Each row has a class, written after it, and each block has its own classes.
[-187 -202  161 -209 -147  -32  -65  197 -213  -78   65  131  -25  318
  225  -56 -188   32 -106  178  334  -41 -619 -420  -76   -6   27  -79
   29  160 -135   82]
W
[  32   66 -138 -210  -12 -132   75  130 -314  216 -168   -5  -50   56
  121  339  148  420  129  -31  218 -441  -68 -417 -447  215  197  -72
  323 -189  114 -221]
R
[ 262   44 -123  188  466 -502  -29 -290   45 -393  156  -44 -268  -37
   57  -59   47   38  -81  199   70  -21   88   -8  122  128   88  200
  251   14  219 -131]
W
[-343   16  -69 -257 -136  -38   21  -71 -116   98 -119  217  -24  160
  118   65   87  142 -111   80  317 -158 -208 -263 -255   59  170  -96
  171   -4  -29  -82]
R
[ 137  194 -184 -111   44  117  -93  263  235  298 -238  -74  298 -179
  112   51  268  162  121 -311 -488  -95   33  164   10  -97    7  -97
  -55 -234 -222 -560]
K
[  10  -83  -68 -411   26   55  -43  253 -143   15  -95 -107  344   43
  174   -6 -168  174  228   59  -95 -425  -24 -419 -106 -125  277   53
  124  342  -54 -217]
K
[  79   24  -65   28  268 -100  149  -59  -53  301 -415 -205    5   21
  -98  432  -83  -65 -104  136 -515  286  364  307   92   68   79  250
  -59   65  129 -347]
R
[-355  -16 -127 -204  -89  121  -15  -35  -26 -147 -125   79  295   71
   66 -117 -344  -31   95  130 -111 -153   73  -14   26   12  303   -2
 -144  429   55  -97]
G
[-138 -185  -99 -193  -83  294  108   78  211 -238   93   -1   69 -270
 -418   30  -81 -237  543   67 -124  -45  435  239   82 -137   66 -173
 -531  111  -86  140]
B
[-235 -325 -231 -212  -52 -187 -139  224 -255 -118  -99  266   75  390
  305   67   31  158 -275  139  199 -359 -711 -390 -129  -27  251  -94
  447  101 -219 -139]
J
[-315  100  348   -4   16  139 -158   24 -274  -79   61   15  284  244
  286 -225 -274  -52  -15  104  359 -216 -493 -319  105  -28  -29  -21
 -177  335  -96   65]
J
[ 499  329 -255  103  128 -109  165   77   84 -120 -353  249 -142  -11
   97   15  -44 -348   92 -102  -71   -6  -33   21  310  168  359  -74
    6   70  258   74]
K
[ -92    8  210 -141 -141   26    8  169 -354  210 -134   94  -17  407
  159  189   51  251  137  101  390 -174 -443 -360 -287  258   25  -44
  200  -21   49  -69]
L
[  43 -151 -142   54   -5  -58  -37 -159 -210   62   66  143 -203  222
   81   94  206  130 -385  -44  485  -65 -323  -13 -261  -76   32 -225
  399   -6 -141 -127]
G
[ 568  237 -104 -269  189   18  257  321  -85  208 -304  197 -343  132
  196  188 -102  -33  234   24 -294   34 -285 -223  285  106  267 -123
   58  125   88   78]
L
[ -92  -71 -189 -130   61  307  110 -156  260 -252  133   35  -20 -163
 -403   95  -30   36  502  114  -29  -29  651  341   65   17  343 -213
  -97  134 -166  -62]
G
[ 351 -316  -80   26  192 -389 -120  -71  180 -412  570 -207 -241  173
   39 -340 -185  -75 -206  191  256    3 -262  -80   33  200 -164  237
  201  133   25   11]
W
[-159   18   12   15  -83  -53  -61  -50 -312  -95 -127  -55  -21   79
  198  171   28  159  181   26  583 -339  -52 -323 -243    9  149 -116
  232   56   88  -58]
G
[ -74   17  236 -184 -132  213  237   43  276  282   29  120  213 -151
  256  -89   89  179  236  -86 -318  201 -134 -171  123   31  136  268
 -236 -123 -314 -417]
B
[-125 -161  -39   26   19   13   26  130  -95  -26  231  132  -41  272
   99 -142  115   33 -195   68  438  -41 -418 -312   16   55   98 -186
  159  202 -126  105]
K
[ 418   27 -278 -304   -6    9  353  239  118   58 -281  172 -286   58
  -12  276  -40 -278  245   44 -576  209  -27  112  478  133  146   44
 -288   53   -4  166]
G
[  -2   89  -27 -280 -167  151  234  166   38  278  -57 -226  284 -272
 -137  252   40  240  326 -117 -381 -146  267  -71 -221  238  103   50
 -451 -186   16 -389]
R
[-219 -224 -195  -30 -207   26  -70 -107 -282  -97  165  100  -87  351
  -18   96  -88  -16 -281  130  570 -120 -195    1 -205   68  193 -281
  349  291  100  128]
K
[  21   49 -168  -22  155 -163  130 -342  -99  179 -216   31  -59 -193
 -104  604  169  166  -16  144 -365  342  578   93  352   -5  495  159
  115  -63  -92 -344]
L
[  23 -167   88 -183   88  188  -44  -52  104  -95  157 -185   72  -76
 -338   77 -141 -202  433   88 -100 -230   -2    4   13   18   68  -44
 -426   70 -239 -274]
K
[-425  -80   65  168 -174  292   53 -393  333  -83  395  -39  336 -105
 -286 -109  162   86  214   33  -44  103  271  298  -44  218  132   50
 -325   -5 -165 -548]
Y
[-452  -36   27 -209 -192   97  -80   81  230 -163   40    4  469  -62
  198 -328 -312  -79  192   71   48 -244  -18 -296   29   78  173  121
 -207  217  -54  -41]
W
[ 152  168  -76   87  234  -88  101 -444 -113  380 -497  -90 -167   20
 -187  701    2  -14  -95  150 -391  491  512  226  313  118  535  202
  160   16 -103 -601]
L
[-175   70   47  161   30   93  -71 -293  234  249 -199  -25  360  -50
  -78   11  278  -26 -112 -116 -259  121   19  371  -78 -151   14  103
 -100 -233 -265 -623]
Y
[ 392  -71 -230  -98  208 -392   -8  217  150 -185   67  -14  -99  199
   86  -79  -91  102  -39  175   -3  -64 -180 -282  -61  262  233  -31
  348   51  253  -66]
J
[-353  181  282  274  -68  283 -185 -211  156   98  333 -108  232  -13
   16 -153  151  155  142  -75  274   65  177  150  -16  161 -164    6
  -27  -21  -73 -394]
J
[-158   76   -1 -146  164 -136   13 -135 -321  495 -439   -3   62    6
  -71  504  -10  198 -144   74 -310  114  174 -179  -87   57  221  138
  -67  -60 -104 -425]
J
[ 231 -192   11  -49  481 -583  -17   27  -80 -500   97 -173 -255   90
  318  -64 -164   13 -227  306  104 -145 -322 -564  232  225  141  349
  270  217   37  -12]
K
[-248 -142 -155   47 -174  146  -66   33 -189  -86   49  -46   59  188
   84   91  167  101  -73  -26  384 -229  -84  142 -149   30   81 -123
  337  147  -62 -159]
G
[ -60   -6  160   77  337 -156   37 -271 -133  233 -209 -145  -13   48
   15  501 -313  -59 -204  281 -254  265   79  -60  159  -91  156  243
 -139  -50 -180 -358]
K
[ 257  372  142 -175  182  -75  -79   11 -165  301 -374 -274   -1   -4
  182  221  -77  177   66 -109 -400  -83 -183 -155  -85   26  -76  214
 -184 -123 -118 -713]
B
[ 412 -333 -162 -189  246 -400   43  201  170 -450  270 -109 -233 -175
  132  -82 -240  -10  245  223   82 -372  -65 -464  -35  159  226  279
  298   31  143    1]
L
[-239 -166 -188   15  -12 -197 -111  -44 -162 -198 -221   84   -5  214
  189  104   24  -87 -252   83  501 -356 -303  -78 -205  -17  129  -16
  390  -51  -79   19]
G
[  76  104 -135    0  348 -271   44  -22 -111  186 -523  117  -16   25
  106  317   89  146 -309   99 -475  232  149 -155  104 -216  184   57
  207   33  -19 -277]
W
[  57 -119 -190  419  262 -220  -90 -340  147 -319  315  -16 -277  209
 -218   21 -129 -319   56  295  387  240  323  252  308  226   15   63
   78  226  226   59]
R
[-344  162  334  -51 -154  147 -184 -277  229  399   63 -182  412 -181
   33   73  -34  183  201  -78 -292  268  203  177   10  104 -143  185
 -475 -249 -181 -662]
R
[ 257 -299 -180  344  354 -336   48 -171   13 -439  319  -55 -217    3
   13  -29   13 -258 -165  157  100  -81   23  102  371  248   -9  406
  216  100   38  164]
Y
[-280 -150 -313 -166  -82 -150 -189   35 -355  179 -288  140  110  339
   23  151 -114  140 -225    3  100 -419 -441 -291 -413  179  200  -89
  153   79  -73 -350]
G
[-142 -220  -90 -154  110  -80   47  -45  183 -436  185 -180  -47 -303
 -345   61 -267 -100  149  256 -134 -151  439 -140 -114  -24  116  -39
 -226  104  138   89]
B
[ -54   22  392 -499   -3  180   -2  157  190 -212  207 -110   18 -335
  -61   42 -368 -106  754  226  -55 -238  139 -314   35 -132  -81   46
 -562  -77  -66   84]
R
[-445 -206  134 -319 -115  376   42  -84  -36 -448  210   44  -82 -234
 -360  195 -100  -13  558  269   84 -116  525   74   40 -137   87    7
 -328  185 -270   43]
Y
[-129  111  298 -207  -57  115  -49  100  191 -102  372 -130   78 -294
  199 -159  -53  247   63   27  -76   78  -40  -47   42   38   55  152
  -70 -149 -180 -294]
Y
[  48   23  108 -287   24  153   39   38  -43  -85  -78 -145   11 -152
 -101  174   51   73  514   61   24 -325  186 -107 -118 -217  166  -33
   38  -42 -134 -115]
W
[  16  -84   12    6  -56  -36  -56   89 -246   50   23  107 -142  394
  232   66   96  103 -107   22  478 -182 -569 -295 -104  129   52  -61
  354    6 -155  -82]
G
[ 302  326 -158 -148  311 -223  220  -30 -162   21 -584  265 -361    0
  117  334   54 -118 -159   53 -258  202  -37  -71  355  -85  255  -53
  -40  -39  -39  137]
B
[-114   24  212 -103 -116  236  133  -42  -72 -125 -105  -71  -35 -202
 -220   26   -3   27  547  -45   40 -138  238 -100 -114   94   19  -34
 -394   23  -40   99]
Y
[ -91   20 -165 -174  250  116 -113 -350   89 -158  -88 -233   59 -229
 -462  288  -65 -134  288  150 -171 -175  598  596  -58 -310  183  -62
 -174    2 -183 -409]
R
[ -52  164  298   60 -109  182  -88  111  192  126   17  -15  218 -102
   27 -115   61   50  347 -109  -37   45  -28  -83  -15    8  -42   26
 -191 -188  -92 -278]
J
[-167  -90   48 -242  -48   25  -95  288 -208  140 -244  -52  312  104
  361 -213 -176   -7  -93  -58  -62 -453 -501 -471 -143   -7   43  122
  102  349   42 -121]
L
[-101 -132  341  -46  -68    7   29   34 -307 -135  236  -12 -124  105
  342   48 -133  109   71  116  449 -328 -407 -398  -77   20 -115  248
  199  -43 -105  194]
G
[-228  -56  -19  -51  352 -162  149   -7 -143  135 -382   51  156  -21
   -7  496   -8   19 -302  268 -555  173  160 -149  268  -16  244  276
 -128   43 -178 -323]
G
[-261 -144  138 -159   75  254   34 -297  131 -158   83  -58   33  -51
 -245  261 -204 -240  391  286  109   17  362  248  170   34  104  129
 -334   76 -314 -151]
Y
[ 531  234 -196 -587   89 -136  279  256   20  179 -363  224 -143   52
  -79  259   91  130   37   32 -899  119 -206 -164  173  -45  272    5
 -177 -154 -108 -143]
B
[-109 -164   98 -525 -127  -48  100  248 -230   64 -215  -18 -115  200
  382  365 -154   44   58  234  304 -351 -358 -695 -111  106  257  203
  361   46 -158  -46]
G
[  -2  117    4  -43  286 -179   52  -87 -211  283 -179  114   29 -154
  129  270   66  296 -179   24 -522  349  371 -133  390   49  108  239
  -51  105  -35 -127]
R
[-223  159  235  -65  318  235 -193 -256  170 -119  232  -52   87 -109
 -330  -35 -211   24  309  229  -65  135  366  410  103 -253  108 -186
 -268   57 -203 -180]
K
[ 125  -49 -109 -213  257 -233  172  216  -48  120 -265  120 -116  -11
   20  378  -43   48  -99  221 -610  343  130 -249  409  -23  196  144
  -80   19 -105   40]
W
[-155  101  153  -86 -263  247  179  -33  278  254   37  -47  259 -229
   37   23  101  192  264 -153 -174   67  173 -114  -83  311  185  165
 -226 -178 -124 -515]
R

Next block, with new classes.
[ 225 -194 -202 -392  899  -89   15 -523  137  100  302  -92 -266  313
  628  188   81 -168 -193   16   -9  181 -237  180   28   85   69   50
 -356 -258   90  -78]
M
[-156 -198   13  -37 -234  271  125 -126 -191   33 -134  127  208 -111
 -284  -60  289   24 -146  -19 -116 -292  354  -28   -1 -185 -386   78
  -60   17  -35 -202]
Q
[-309  177 -293  322  111  146  -18   -4 -278 -184  222 -164 -250 -103
   81  107  -21   17  365   40  -82  247 -415  148  286  211  179 -208
  138  -68   20  -39]
S
[-115  174    5  -82  370  281   -2  -79 -243  -29   23  -41  -21   -8
 -136 -615  208 -439  139 -182  545 -374  630 -274   84 -315 -113  296
 -112 -173 -187 -294]
P
[ 222 -192 -292 -201  498   25 -129  -92 -112    8  255 -159 -504  317
  185  143  161   36   15  -32  170  261 -240  -18   34  259   38 -241
  216 -237  -83  -93]
Q
[-138  109 -244  229 -185 -129 -108  195  -29 -245  204    8 -132  147
  196  121 -105 -112  -70 -228 -200  167 -305  157 -404  175  217   66
  231    5  264  -41]
Q
[-184  362  -78  183 -176 -317  115  501  140 -237  -48 -276  341 -168
  493  -98 -659  -40  242  -21 -187  175 -314    0  -40  544  421   67
  308   43  135  -10]
Z
[ 217   11  -77 -287  597   97  -53 -413  186   21   66 -211 -372  361
  385  188 -123 -124  348  -73  -46  256 -208  294  195  184  -92 -201
  -34 -395  107   64]
S
[-103  227 -207   80  265  168  168  235 -218 -123  130 -271  157  -51
  409  166 -230  -22 -101  -59   58  -93  394 -162 -200   42  201  121
  160  -85  104 -401]
Z
[  35  -60 -102  223  -81 -329 -259   18  257  101   67 -575 -141 -135
  434  267 -149  398 -133  300 -470  232 -671  128  292  291  -18 -441
  -70 -303  -55  448]
V
[  81  174 -222 -442  293  114  -13 -157  -50   33  212   87 -660  571
  -48  208  423  -54  -90 -133   24  294  149   46 -172   30 -197 -119
  314 -330    3  -49]
F
[-102  -57  -33  365   17 -196 -189  -87  -42   86  134 -180 -248 -181
 -178   34  110  359  190  420 -224  -58 -489  224  262   90 -177 -250
  -98 -159  -26  165]
P
[  26   -7 -316   90  107  108 -121  244 -242 -357  122 -210 -437  249
  304  156  -89  -58  151 -166 -228   -1 -195   66   68  211   94 -163
  299 -327   48  -25]
V
[-285  640   88    8   72 -336  163  353  296 -244   41  -64  465  -41
  287  -61 -123 -115    5   14   53 -237  111  109 -190  -46  368  133
 -156  372  131 -104]
C
[ -82   96   53  456 -148 -148 -114   17  -78  251  -99 -196  100 -236
 -312 -340   19  153 -102  276  151 -231    5 -139  315 -540   16    0
 -321 -315 -160    0]
F
[ 220  -94 -114 -370   41  220   61 -353  241  254  205  -42 -227  307
 -102  404  223 -299 -474 -162  -48   14  481 -166 -400 -408 -335  297
  118 -223  109 -364]
H
[  32  327 -185 -111 -516  -41 -137 -114 -222  124   82 -248 -128 -136
 -123  -38  333  102  -68   50 -126   85  175  272  184 -136 -243 -274
 -268   44 -130  -86]
M
[-211 -153   29  288 -263  138   44   39 -111  -15  -72   56  337  -71
  -77 -320  -42 -263 -218 -258  -71 -335  357 -149 -120  -60 -151  535
  -19  -95  -27 -301]
Q
[-177  -37 -147  270 -147  256  -21  230 -272 -224  -80   87 -291  -88
 -237 -115   83  141  579   58 -111   -6  -71  134  226  103 -281 -152
   28 -142  134  -49]
C
[-110  234 -198  134  130   26   15  -15  140  255   51 -226 -234  164
 -219  256  236  288 -347  116   73   45  278  -11 -162 -251 -161 -110
   -3 -254   75 -292]
H
[-161   80 -366  -50 -198  203  131  285 -158  114   81  -18 -201  292
 -155  333   15  140 -403   25 -391  129  528   36 -283 -272 -396  -19
  176 -178   93 -182]
M
[-281   97  -54  -60  -80  166  235  308 -105 -129  -87  207  125  286
   24 -249  -91 -197  -87 -296  -89  -40  393   15 -178   15   93  297
  148   55  -40 -115]
Q
[ 309  389  -21 -293  361 -122  135   98  211  170   -4 -140  147   94
  276  219  196    6 -347  135 -121  276  106 -262 -132  -69  399  -66
  145  102  -10  226]
M
[ 148  290 -243 -177  153  -53   24 -101  -57 -210  124  -69 -460  255
  -37    0  239 -163  -16 -213  400 -124  136 -124  -17 -106  136  -22
    5  221  -30 -293]
Z
[ -73  302 -247  106  300 -101   11 -116   25  -43  413  -84 -186  185
  335 -121  113 -348  -34  -35  125  159 -218   73 -126   88  450  117
 -145  186   35  -72]
C
[-213   87  -39  -23  -13  100  152  -84 -139  147  117 -122  -37 -238
  -87  100  -38   92  -79  239 -135 -252  146 -134   61   99 -272   70
   13 -253 -157 -285]
V
[-278  -91   58 -118  347   57  225   97  240 -103  -91  -86  524 -141
  448  177 -484 -127 -213  -58 -348 -150   18  293  -93   76  155  -63
 -196  109  185    3]
H
[-214  302    2   41 -424 -110  -58  -33 -262  -72 -218  230  -75 -261
 -286 -291  503  195 -210 -123 -102 -222  170    0  101   33 -280   82
 -319 -147  -53  -63]
M
[-334   98 -154  -42 -126   65  -53  -98  306   41   44 -175 -109   -2
 -162  213  598   82 -282   81 -105   79  230  281   35   60 -332   56
 -227   25    8 -245]
H
[ 144  277  -38 -472   59 -277 -246 -181  398  -83  148 -305 -316  -49
  153  266  275   58  181   28  -32   98 -142  308   -8  390 -374  -78
 -204  124  -39  -37]
A
[-149  328   55  184   89 -143   93  403  284 -175  -67 -432  354 -183
  316 -174 -403  -86  214   58  184 -108  -67  -82   -1  101  464 -129
  116  263   55    0]
F
[  31  334  156 -132  170 -120 -161  263  227 -286 -220   50 -168  127
 -220   96  200  158  542  198  192 -107 -177   96   84    6   38 -261
  120 -181   31  194]
A
[ 162  203 -250 -316   74  -62 -106 -147  146   93 -147 -400 -445  109
   38  202  480  421  115  367  -27  393  -10  202  374  161 -197 -370
 -173  -62 -193  178]
P
[-148 -257 -184  291  -30 -103 -269  245  -34  173  348    4   39   38
    1   84  336  131 -133  486 -380  151 -259  430   92  349 -180   44
 -326 -134 -184   -2]
F
[ 114   81 -120 -205 -418  -19   27  175  211  177  144   -2 -332  187
  -59  345  387  320    2  287 -274  285  144   13    6  221 -428  -81
   59 -155   21  -71]
P
[-253  -40  -97  463 -841  204   35  250   73  287  171 -365   95  -81
 -117  -49 -197  -51 -166   80  -97 -149  589    8  107  123 -345  237
  -46 -273  -70 -633]
H
[   3  232 -152   39  -56 -301   49  401  274  189  146 -384  274  181
  576 -141  -81  121 -310  136  -27  256  108  145   48  245  278 -169
 -206   25   -2  -65]
Z
[-268  166   12  239 -145 -219   25 -149  211  142  198  -58  158  -97
   61  -83  203  -24 -217  281  -58  -87 -164   84   53   91   74  175
 -354  158  -95  -21]
V
[-196   93  -67  187  235 -334   12  141  310  146  263 -408  233   20
  382  442 -114  308 -675   72 -147  170  -86 -162 -188  -53  159  -86
  260    3  120   70]
A
[ 228 -165 -219  -16  427  311  -72 -537 -224  102  126  -67 -298  -83
   68  229  187 -123  221  -19 -125  -45 -210 -100  246  131 -322   94
 -193 -522  -44 -328]
M
[-535  143  114  340 -355   59 -119  163 -283 -217   89  350 -165   39
 -589 -143  383  -50 -173 -175  221 -328  367 -104  140 -432 -242  130
  106 -159  -33  -82]
F
[ 142  379 -230 -117  307  -11 -118  118  -60  -37  332 -284 -248  142
   81  419  118   47  108   66   30  165   70  156 -182  -11  111  -54
  163   61  -35 -241]
H
[-170  508  -76  266  -27 -345   50  773   43 -447 -184 -156  385  130
  358 -108 -259   86  109  -33 -163 -167 -150  -42  -85  389  468  -46
  401   41   91   43]
V
[ -85  390 -211  182 -152 -288  -83  352 -132 -371  349  -45 -270   18
  437 -105 -154 -118  336   -7 -111  -90 -417  -33   16  379  218   17
   11 -172  101  -84]
C
[-311  195   33   58 -616 -151  -13 -183   80  207 -320  -76  351 -516
 -327  -89  301  359 -196  377 -188  -61  245  424   85   96 -457  -33
 -555   91   25 -135]
Q
[ -36  -15   -4 -371  337  234  187 -314   64  122 -201  129 -214  151
 -406  404  150   55 -290   12   59   77  444 -134   34 -504 -259   79
  107  -82  -56   -7]
S
[-260  212   30 -120  234  -19  -60  416  -74 -125  546  235 -451  -84
 -154  153  216   47  523  263  260   28 -188   66   29  386  -70  -71
  158 -325  -16 -383]
F
[-259  530   85  171 -252 -225   43   15  -35  136  -67  310   44  -96
 -246 -176  407  234 -190  133  107  -48   33   -5   72 -103  171  161
 -430 -174 -105  -85]
H
[ 137 -148   93 -177    4 -198 -108 -183  205  -71  107  108  -51  127
  -42  -19 -136 -284  -51 -145  359   -9 -129  -98   30 -285   -3  -67
  -63  266   25  151]
F
[-140    1 -164  205  -16  -95 -114  184  247   35  125 -199   -7 -118
  111  325  -30  169 -165  211 -354   62  -80  307 -132  264 -186  -21
 -297  142   85  -40]
M
[ -29  365   -7  217  216 -372  -99  580 -139 -248 -225 -274  184 -127
  237 -203 -127  429  234  271   14  -29 -361  -73  123  356  466 -359
  299 -131  -73  292]
Q
[  73   -5    6   60 -414   11 -111  142 -180  -38  166   13  -90 -151
 -186   15  -78  -97    5  -78  -11 -131   83 -179 -232 -149 -134  102
  244  -93   35 -134]
S
[-362  260 -356  368  142  329    2  210 -383 -115  448 -234 -421  -52
  -10  176  418   87  246  179 -229    9   14  296  218  127   67   20
  -64  -74 -121 -374]
V
[-196  202  115  101  179  -23  117   97  292   82  118  -79 -121  -95
 -112  336  -91  203 -252  -63 -201  -48  -20  -55 -246 -190  -18 -201
  161  132  216  111]
H
[ -82  -37   25   -4 -238   17   61  106  174  137  -72  -70   74  224
  -29    6  -81   51 -200  -62  -97  -64  436 -195  -22 -159 -451  185
   77 -234    2  -80]
M
[  65 -255 -191  -35  134  315  -64 -109  161  218  146  -45 -248  348
 -153   83  362 -153  -21    5  -55  136  232  -21   13  -72 -515   51
   32 -356   47 -211]
Q
[ -56   77 -150 -205   80  132  -38 -306  -71 -354 -511  -44 -138  149
 -171   91  454  141   61 -172  136 -234  179   91  179   66 -236  -36
  -88  -20 -106 -131]
Q
[ 194 -316  -21  -86 -657  -71 -177  -27   54  269  155 -181  363 -531
   10  457  -12  233  -62  443 -346  129 -210   16   60  214 -459 -116
 -213   35 -141  -79]
Q
[  76  112  -23  419  265 -268 -209  391  115   49  561 -181  -69 -317
  236   31 -107  -28  433  462   97  211 -821  -27  178  230  576 -185
  -11 -209   76  -19]
H
[  72  285 -135   -1  -96 -195   79  379  -31    5  -87 -142  103  -12
  164  247 -221  340 -144   38 -217  316  -32  -64 -158  124  244 -159
  313  104   52  135]
P
[ -47  -57  -85 -238  229  250  128  -54  -46 -197 -190  192 -376  415
 -177  382   11  -22 -338 -351  -83 -188  655  -95 -267  -70 -412  172
  344 -202  184 -209]
M
[-601  210 -253  327   62  351  141  -55 -296  -21  -63 -337   28 -313
 -116  164  149  311 -224  -69 -284 -184  284   80  -17   26 -304  -67
   15    2  -44 -270]
V
[-119  213  -80   31  -80  -99  102  100  331   10   27 -441  206  -31
  112 -173 -272 -251 -219 -175  -72 -116  164   76 -222 -336  104  -53
    3  412  137  -18]
Q
[ -28  -29  154  214  433  151   11  -59  -14  188  254  152  116  -15
 -227  -63  256 -234  -78   43  375 -175  194 -250   15 -321  205  323
  -91  -48 -132 -258]
C
[  37  -52 -121  337  316 -166 -195  199  445  157  145 -159  200  211
  129  -18   -5 -175  -52  268  300  341 -285  -34  266 -123  289 -188
 -211  -28   27  170]
S
[-280  446 -126  -87  452 -290   21  122   20 -189   -4  101   24  279
  101 -265  142 -152 -305 -208  166   84  -28  -13  -51 -238  361  -56
   58   89   30  259]
P
[ 120  366   -9  197  308 -163 -188 -281   56  250  218  -97 -134   91
 -352 -124  538  -87 -193   84  333 -292   20  -77  107 -576   50  -11
 -393  -59 -164 -173]
M
[ 134  194   12 -130  426   35  -47  109 -188   64   40   74  -82  -45
 -100  -18  258  129  233  300  439   51  224  -58  148  -83   70 -142
  -87 -279  -33 -176]
C
[-163  606   60  -30 -251    0  -14  702 -207 -130  -68  206 -276 -115
 -480 -203  328  233  307   79  -22 -121  382  197   29   67 -117 -164
   17 -111  -16 -146]
F
